[128 = 0]

[106 143 140 113 118 131 121 161 121 120 135 155 129 111 123 125  81 102
 116 133  94  70 117 140 141 160 123 122 171 118 118 154 103 122 138 141
 126 143 135 182 106 105 113 154  85 109 124 109 126 118 140 103 134 150
 163 129 123 123  86 132 101 159 124 121 141 142  94 165 148 137 131 118
  98 155 114] -> BR.TB
[129 160 121 104 112 124 122 167 116  93 127 156 141 114 121 116  31  81
 104 124  90  84 114 133 145 166 136 147 168 173 121 158 131 111 155 148
 152 151 126 188  82 113 112 137  87 143 119 115 132  93 146 114 112 142
 234 127 165 132  96 105  91 133 102 113 141 131  75 183 166 131 131 109
 117 182 122] -> BR.RJ
[142 101 113 110 113 124 119 157 122  97 126 140 117 123 115 133  32 111
 134 123 137 107 132 154 134 149 110 117 147 162 137 144 112 144 116 146
 125 133 139 144 118  79 108 181 105 146 112 122 134  99 128  91 105 154
 121 132 124 113  67 128  99 111 141  86 148 108 123 181 132 118 118 129
 110 162  95] -> NM.Lf
[119 197 131 146 126 153 115 167 131  65 135 138 145 124 118  97  74 112
 108 127  74  90 128 127 155 118 157 117 151 158 131 126 123 118 143 142
 115 148 146 198 105 171 127 130  43 127 132  99 122 127 133  88 120 101
 250 139 113 142 106 106 112 115  83 101 141 131  97 179 177 139 133  78
 117 187 137] -> BR.TM
[121 130  95 111 119  97 118 178 124 108 134 129 118 106  96 135  51 113
 129 134  82  97 136 136 126 118 172 122 150 186  94  90 119 129 134 144
 123 134 157 233 105  77 123 163 107 110 127 103 127 126 135  69 106 138
 142 118 147 122  90 133 118  62 144  91 164 140 113 151 144 140 145  98
 117 174 118] -> Gp.Gf
[121 178 127 115 127 112 120 123 122 103 131 150 123 115 102 130  55  90
 111 119  84  96 138 118 122 134 162 124 175 173 101 108 123 102 142 132
 115 176 136 190  91 143 121 152  98 108 132 107 123 114 180  52 115 146
 165 103 137 131  99 117  98  96  98 133 165 132 133 131 161 144 133 108
 111 169 130] -> BR.TM
[117  92  84 116 123 116 121 170 168 102 133 150 105  96  99 152  42 129
 114 120  87 114 135 152 128 130 155 124 159 160  98  74 134 139 131 176
 121 108 158 233 113  53 133 189  87 129 130 105 117 116 163  71  83 153
  95 131 127 106  48 135 129  83 185 103 168 125  93 135 134 130 122  97
 112 151 123] -> Gp.Gf
[123 106  96 127 104 130 121 175 101 122 127 152 135 107 108 122  87 124
 118 101  98 107 119 137 147 124 153 103 156 119 100  93 138 118 123 145
 119 108 155 236 106  73 122 165  75 144 113  98 123 138 139 100 128 122
 156 132 101 111  78 109 138 153 174  91 141 141  55 148 145 123 140  90
 118 146 135] -> Gp.Bp
[137 126 127 103 137 121 134 135 145 110 137 133 106 141 106 142  95 114
 120 132 141 119 109 149 124 156 111 117 138 155 140 143 108 149 111 131
 134 127 138  73 148 106 135 166 170 140  96 131 152 155 156 116 104 149
  86 113 127 109  85 149 106 120 122 120 135 116 131 133 115 131 122 119
 116 143 113] -> NM.Lf
[121 171 122 101 122 135 119 165 108  94 146 136 141 122 107 106  59 107
 119 133  69  96 138 134 122 137 150 118 150 178 105 119 120  97 141 142
 119 154 127 185 106 145 144 119  72 117 125 107 127 113 149  75 106 121
 203 127 132 137  94 117 109  77 100 105 153 126 108 162 161 121 122 117
 101 173 120] -> BR.TM
[150 106 122 103 124 174 124 165 123  87 159 138 124 139 116 120  33 126
 129 111 118 117 112 140 149 138 109 103 165 129 138 143 112 140 124 146
 147 118 137 126 135  73 147 187  94 172 100 127 144 129 148  97 100 157
 150 144  83 167   4 113 107 112 162  79 136 121 121 181 127 112 119 140
 123 165 102] -> NM.Lf
[140  97 127 112 118 141 133 141 119 114 142 159 131 131 113 124  81 114
 150 128 143  98 126 154 151 151 136 115 161 134 148 147 116 155 104 131
 132  99 149 113 133  77 140 201 110 161 130 133 156 130 126 103 105 153
 158 134 106 131  66 120 113 147 145 100 132 118  95 159 134 130 120 123
 107 144 106] -> NM.Lf
[111 142  97 126 126 126 123 167 138 112 136 139 123 112 110 137  86 117
 124 125  87 106 124 141 145 122 151  99 153 146 106 103 136 116 127 147
 126 133 142 226  96 124 129 142  79 125 137 117 113 129 142  95 121 123
 122 130 134 140 102 133 133 122 139 111 141 130 104 141 167 150 128  96
 119 252 122] -> Gp.Bp
[143 102 117 109 132 145 126 149 130  90 137 158 129 133 105 126  53 110
 118 120 117 110 131 144 135 143 120 122 164 139 128 142 107 145 125 140
 121 123 145 133 131  90 121 189 109 162 105 132 153 137 145  92  92 157
 142 120 105 118  56 125 104  93 139  84 145 124 125 175 127 132 117 148
 114 161 102] -> NM.Lf
[128 105 134 106 120 125 118 124 121 121 124 135 113 108 116 152  54 109
 133 124 112 100 122 147 133 189 101 120 152 166 126 156 105 139 128 141
 146 131 133 116 124  81 135 173 132 134 103 144 145 101 116 104 113 182
  85 111 145 121  90 125  89 117 134 115 149 117 121 141 139 150 127 110
 116 147 101] -> NM.ZT
[115 167 125 129 115 140 112 148 110  82 137 143 156 109 110 120  69 115
  98 116  70  87 120 127 155 136 158 134 151 167  95 130 136 101 137 139
 115 142 144 204  98 126 118 135  77 130 122 103 125 125 141  82 127 129
 224 138 123 125 115 117 113 122 106 115 155 131  79 158 162 109 130 106
 136 168 128] -> BR.TM
[133 118 132 109 125 152 122 160 124  91 126 149 107 129 124 119  14 111
 127 108 100  87 136 144 151 162 126  97 153 148 112 156 118 121 134 143
 127 146 129 135 121  46 123 174 125 151 108 117 122 113 131  95 110 184
 128 119 126 127  56 121  93  93 164 105 182 125 126 187 140 115 131 128
  97 174 101] -> NH.HC
[133 106  96 132 105 116 112 159 108 118 138 122 112 108  92 148  77 142
 141 127 109  94 129 147 151 121 161  91 146 148 100  96 102 158 133 148
 128 122 152 239 122  52 128 178 110 133 115 110 111 128 117  89 116 135
 129 116 132 119  86 127 146 113 166  84 165 136  95 145 135 139 137  84
 128 162 124] -> Gp.FC
[124  98  99  91 135 127 112 146 131 134 142 141  99 105 122 157  18 104
 124 148 122 100 124 156 127 171 105 110 161 198 125 154 109 141 117 145
 133 138 141 126 146  68 123 202 125 143 102 144 147 105 117  89  75 175
  40 119 130 110  58 136  93 110 141  84 152 114 112 163 107 142 124  99
 101 167  83] -> NM.Lf
[110 142  96 116 121  96 126 139 124 118 137 111 132 111  98 152  74 116
 126 136  88  98 134 104 125 131 169 122 149 183 102 107 119 127 143 131
  98 139 146 218 102  94 131 152  92 121 133 106 117 120 113  80 105 117
 148 118 157 116 100 144 117 108 129 147 160 146 110 133 146 141 139  75
 123 167 144] -> Gp.Bp
[132 102 113  90 111 148 127 148 128 120 144 154 132 131 140 137  76 105
 122 135 138 116 105 147 150 165  89 112 163 123 130 176 146 140 123 139
 143 129 132 123 135  99 124 144 109 150 100 139 135 123 130 124 126 136
  90 125 112  96 106 116 102 157 134 106 118 146 106 184 139 121 127 123
 122 151 106] -> NM.ZT
